Below is a small trained network, with its code and all its weights. Each question gives an input and a target symbol and asks what happens when units are switched off, that is, made to give their printed mean instead of their output.

import numpy as np


def w(rows, s, z=0):
    codes = np.array(rows[::2]) - 128.0
    scale = np.full(codes.shape[1], s)
    scale[-1] = z or s
    return codes * scale


def f(y):
    return y / 2 * (1 + np.tanh(0.7978845608 * (y + 0.044715 * y**3)))


def softmax(a):
    e = np.exp(a - a.max(-1, keepdims=True))
    return e / e.sum(-1, keepdims=True)


def log_softmax(a):
    a = a - a.max(-1, keepdims=True)
    return a - np.log(np.exp(a).sum(-1, keepdims=True))


def net(x, mask):
    ids = ['βγδεζηθλμξπστφψω'.index(c) for c in x.split()]
    T = len(ids)
    res = E[ids] + P[:T]
    u = 0
    for l in range(2):
        q, k, v = (res @ M[l].T for M in (Q, K, V))
        z = softmax(np.where(np.tri(T) > 0, q @ k.T / 4**0.5, -1e9)) @ v
        res = res + np.where(mask[u], z, O[l][:, -1]) @ O[l][:, :-1]
        u += 1
        y = f(res @ A[l][:, :-1].T + A[l][:, -1])
        res = res + np.where(mask[u : u + 8], y, B[l][:, -1]) @ B[l][:, :-1]
        u += 8
    return log_softmax(res[-1] @ U[:, :-1].T + U[:, -1])


Q, K, V, O, A, B = {}, {}, {}, {}, {}, {}
E = w([
[115,99,94],'β',
[141,111,123],'γ',
[99,153,117],'δ',
[145,107,123],'ε',
[117,157,150],'ζ',
[164,104,79],'η',
[123,97,137],'θ',
[101,137,110],'λ',
[142,102,126],'μ',
[118,116,173],'ξ',
[44,106,140],'π',
[138,174,26],'σ',
[171,119,157],'τ',
[44,140,150],'φ',
[179,176,109],'ψ',
[148,254,208],'ω',
],0.017)
P = w([
[175,78,201],'0',
[84,182,24],'1',
[191,69,202],'2',
[92,197,16],'3',
[195,67,200],'4',
[109,185,9],'5',
[198,63,200],'6',
[118,185,2],'7',
[201,64,197],'8',
[121,181,4],'9',
[201,64,201],'10',
[132,179,7],'11',
[205,64,202],'12',
[109,176,2],'13',
],0.0061)
Q[0] = w([
[126,146,174],'0.h1',
[160,27,238],'0.h1',
[92,252,127],'0.h1',
[128,88,85],'0.h1',
],0.011)
K[0] = w([
[104,138,154],'0.h1',
[108,75,147],'0.h1',
[129,250,168],'0.h1',
[151,98,67],'0.h1',
],0.019)
V[0] = w([
[69,153,79],'0.h1',
[73,46,101],'0.h1',
[119,164,35],'0.h1',
[125,2,55],'0.h1',
],0.0036)
O[0] = w([
[117,130,64,119],'0.h1',
[152,52,91,10],'0.h1',
[88,129,102,209],'0.h1',
[114,2,105,53],'0.h1',
],0.0047,0.0012)
A[0] = w([
[43,125,110,177],'0.n1',
[88,252,143,4],'0.n2',
[138,126,173,146],'0.n3',
[137,165,69,95],'0.n4',
[147,148,190,76],'0.n5',
[132,109,196,126],'0.n6',
[201,125,125,231],'0.n7',
[145,28,115,160],'0.n8',
],0.012,0.0033)
B[0] = w([
[129,171,65,161],'0.n1',
[193,37,29,235],'0.n2',
[143,96,173,146],'0.n3',
[33,115,21,205],'0.n4',
[160,58,151,148],'0.n5',
[123,60,192,150],'0.n6',
[225,254,135,254],'0.n7',
[160,65,55,199],'0.n8',
],0.0074,0.0042)
Q[1] = w([
[105,254,136],'1.h1',
[74,121,159],'1.h1',
[166,242,65],'1.h1',
[80,129,192],'1.h1',
],0.0081)
K[1] = w([
[138,242,117],'1.h1',
[46,154,135],'1.h1',
[253,213,60],'1.h1',
[66,152,149],'1.h1',
],0.0074)
V[1] = w([
[137,57,163],'1.h1',
[111,239,135],'1.h1',
[226,119,132],'1.h1',
[211,254,105],'1.h1',
],0.0075)
O[1] = w([
[203,2,144,100],'1.h1',
[55,224,142,135],'1.h1',
[222,169,112,220],'1.h1',
[155,214,97,254],'1.h1',
],0.0048,0.0093)
A[1] = w([
[142,154,78,225],'1.n1',
[122,34,124,181],'1.n2',
[188,133,143,54],'1.n3',
[162,128,254,218],'1.n4',
[53,123,203,253],'1.n5',
[140,125,87,225],'1.n6',
[133,168,115,177],'1.n7',
[172,153,165,193],'1.n8',
],0.013,0.0056)
B[1] = w([
[115,125,200,249],'1.n1',
[143,26,236,164],'1.n2',
[195,193,99,167],'1.n3',
[3,26,24,183],'1.n4',
[11,201,181,139],'1.n5',
[171,104,206,205],'1.n6',
[96,135,166,203],'1.n7',
[93,146,2,184],'1.n8',
],0.0081,0.016)
U = w([
[166,104,225,135],'β',
[124,104,100,96],'γ',
[85,127,125,224],'δ',
[127,103,106,148],'ε',
[43,129,61,129],'ζ',
[217,142,143,116],'η',
[132,81,150,159],'θ',
[100,119,134,227],'λ',
[135,96,118,184],'μ',
[76,78,114,64],'ξ',
[96,104,218,59],'π',
[112,203,254,191],'σ',
[109,108,60,44],'τ',
[45,127,167,110],'φ',
[119,190,31,62],'ψ',
[149,103,53,1],'ω',
],0.0087,0.0052)

Each question gives the input, a string of symbols that net reads in full, and the target symbol t.
The units are the heads (4 rows each of Q, K, V and O) and the neurons (one row each of A and B). Each row of codes is followed by its name. A weight is (code - 128) times the scale printed after its matrix; where a second scale follows, it is the last column's (O, A, B and U).
mask holds one flag per unit, layer by layer, with each layer's heads first. A switched-off unit (its flag False) gives its mean, the last column of its rows in O or B, instead of its output. The means were averaged over made-up inputs and are rounded, as every weight is.
A unit's drop is (log p(t) with every unit on - log p(t) with that unit switched off) / (log p(t) with every unit on - log p(t) with every unit switched off).
The circuit of an input: a set's keep is (log p(t) with only the set's units on - log p(t) with every unit switched off) / (log p(t) with every unit on - log p(t) with every unit switched off). Starting from the 12 units with the biggest drops (on a tie, the unit counted first), units are removed one at a time, each time the one whose removal leaves the highest keep (on an exact tie, the one counted first), for as long as the keep stays at least 0.8.
units of the circuit, in order: the units of the circuit, biggest drop first
k most important neurons: the k neurons with the biggest drops, biggest first
k most important neurons of layer l: the k neurons of layer l with the biggest drops, biggest first
drop when u is switched off: that unit's drop, to one decimal
input ψ ζ ω σ η μ ψ π, target σ: 3 most important neurons of layer 1 : [1.n4 1.n8 1.n1]
input β ψ η ψ σ, target σ: most important neuron of layer 0 : [0.n2]
input ψ ω φ ζ θ ψ η ω ψ ω ζ ψ θ θ, target σ: units of the circuit, in order : [1.n4 1.n8]
input ζ ζ η ω φ η ω ζ, target η: 2 most important neurons of layer 0 : [0.n2 0.n5]
input ψ σ η ψ π ε ψ ψ ψ β, target σ: units of the circuit, in order : [1.n4 1.n8 0.n2]
input ζ ψ μ ζ τ μ ξ ε ξ ψ ζ γ, target σ: 2 most important neurons of layer 1 : [1.n4 1.n8]
input ψ ω φ ω ζ η ψ ψ π ζ λ ψ, target σ: units of the circuit, in order : [1.n1 1.n4 1.h1]
input ω ψ ζ β, target σ: units of the circuit, in order : [1.n4 1.n8 1.h1]
input θ β η η ζ ζ π ξ θ ψ ξ ζ ψ, target ψ: units of the circuit, in order : [1.n8 0.n7 1.h1]
input ψ σ γ ψ ζ τ, target σ: units of the circuit, in order : [1.n4 0.n2]
input μ φ δ δ μ β η ψ θ, target θ: 4 most important neurons : [1.n2 0.n8 1.n4 0.n6]
input ξ ε φ ψ ψ ζ ψ μ η η ψ ψ σ, target σ: 2 most important neurons : [1.n4 1.n1]
input θ φ ξ ψ ψ β β ψ δ ψ η, target η: 2 most important neurons : [0.n7 0.n8]
input ψ ψ ε φ ψ ψ β ψ ψ π ψ ψ φ, target φ: 3 most important neurons of layer 0 : [0.n7 0.n2 0.n6]
input π η ξ μ ξ θ ω θ ζ ψ θ φ π, target π: 4 most important neurons of layer 1 : [1.n2 1.n5 1.n8 1.n3]
input σ τ σ ψ η ζ ψ μ φ β ψ η β, target β: 2 most important neurons of layer 1 : [1.n4 1.n2]
input ξ ψ ζ ζ ζ ψ θ, target θ: 2 most important neurons : [1.n2 0.n8]
input θ ψ ε ψ η γ ω σ σ η ω, target ω: 3 most important neurons : [0.n2 1.n4 0.n5]
input ψ σ π, target π: 4 most important neurons of layer 0 : [0.n7 0.n2 0.n6 0.n8]
input ξ ζ η ζ ξ, target ξ: 2 most important neurons of layer 0 : [0.n6 0.n2]
input ζ ζ ψ τ, target σ: 2 most important neurons of layer 0 : [0.n7 0.n6]
input β ζ τ ε ω ω η ψ, target η: 4 most important neurons of layer 1 : [1.n4 1.n6 1.n5 1.n2]
input ε η ψ ξ η η ω τ ω ω τ ψ, target η: 3 most important neurons of layer 1 : [1.n4 1.n6 1.n5]
input δ β θ δ β, target β: 3 most important neurons : [1.n2 0.n8 1.n4]
input ψ ω η σ ψ η ω σ θ τ ε τ ψ ξ, target σ: 3 most important neurons : [1.n4 0.n8 1.n8]
input η ψ β ψ ζ ψ γ η π ψ ξ δ, target σ: 2 most important neurons : [1.n4 1.n8]
input ω ε ξ ψ μ ψ λ δ ψ ξ, target σ: 3 most important neurons : [1.n4 0.n8 0.n6]
input π ε σ γ θ ξ ε η ψ ε, target σ: 3 most important neurons : [1.n4 0.n2 1.n8]
input η ψ ψ γ ψ η, target σ: 2 most important neurons of layer 0 : [0.n2 0.n7]
input λ ε ψ ξ ψ ψ η ζ, target σ: drop when 1.h1 is switched off : 0.4
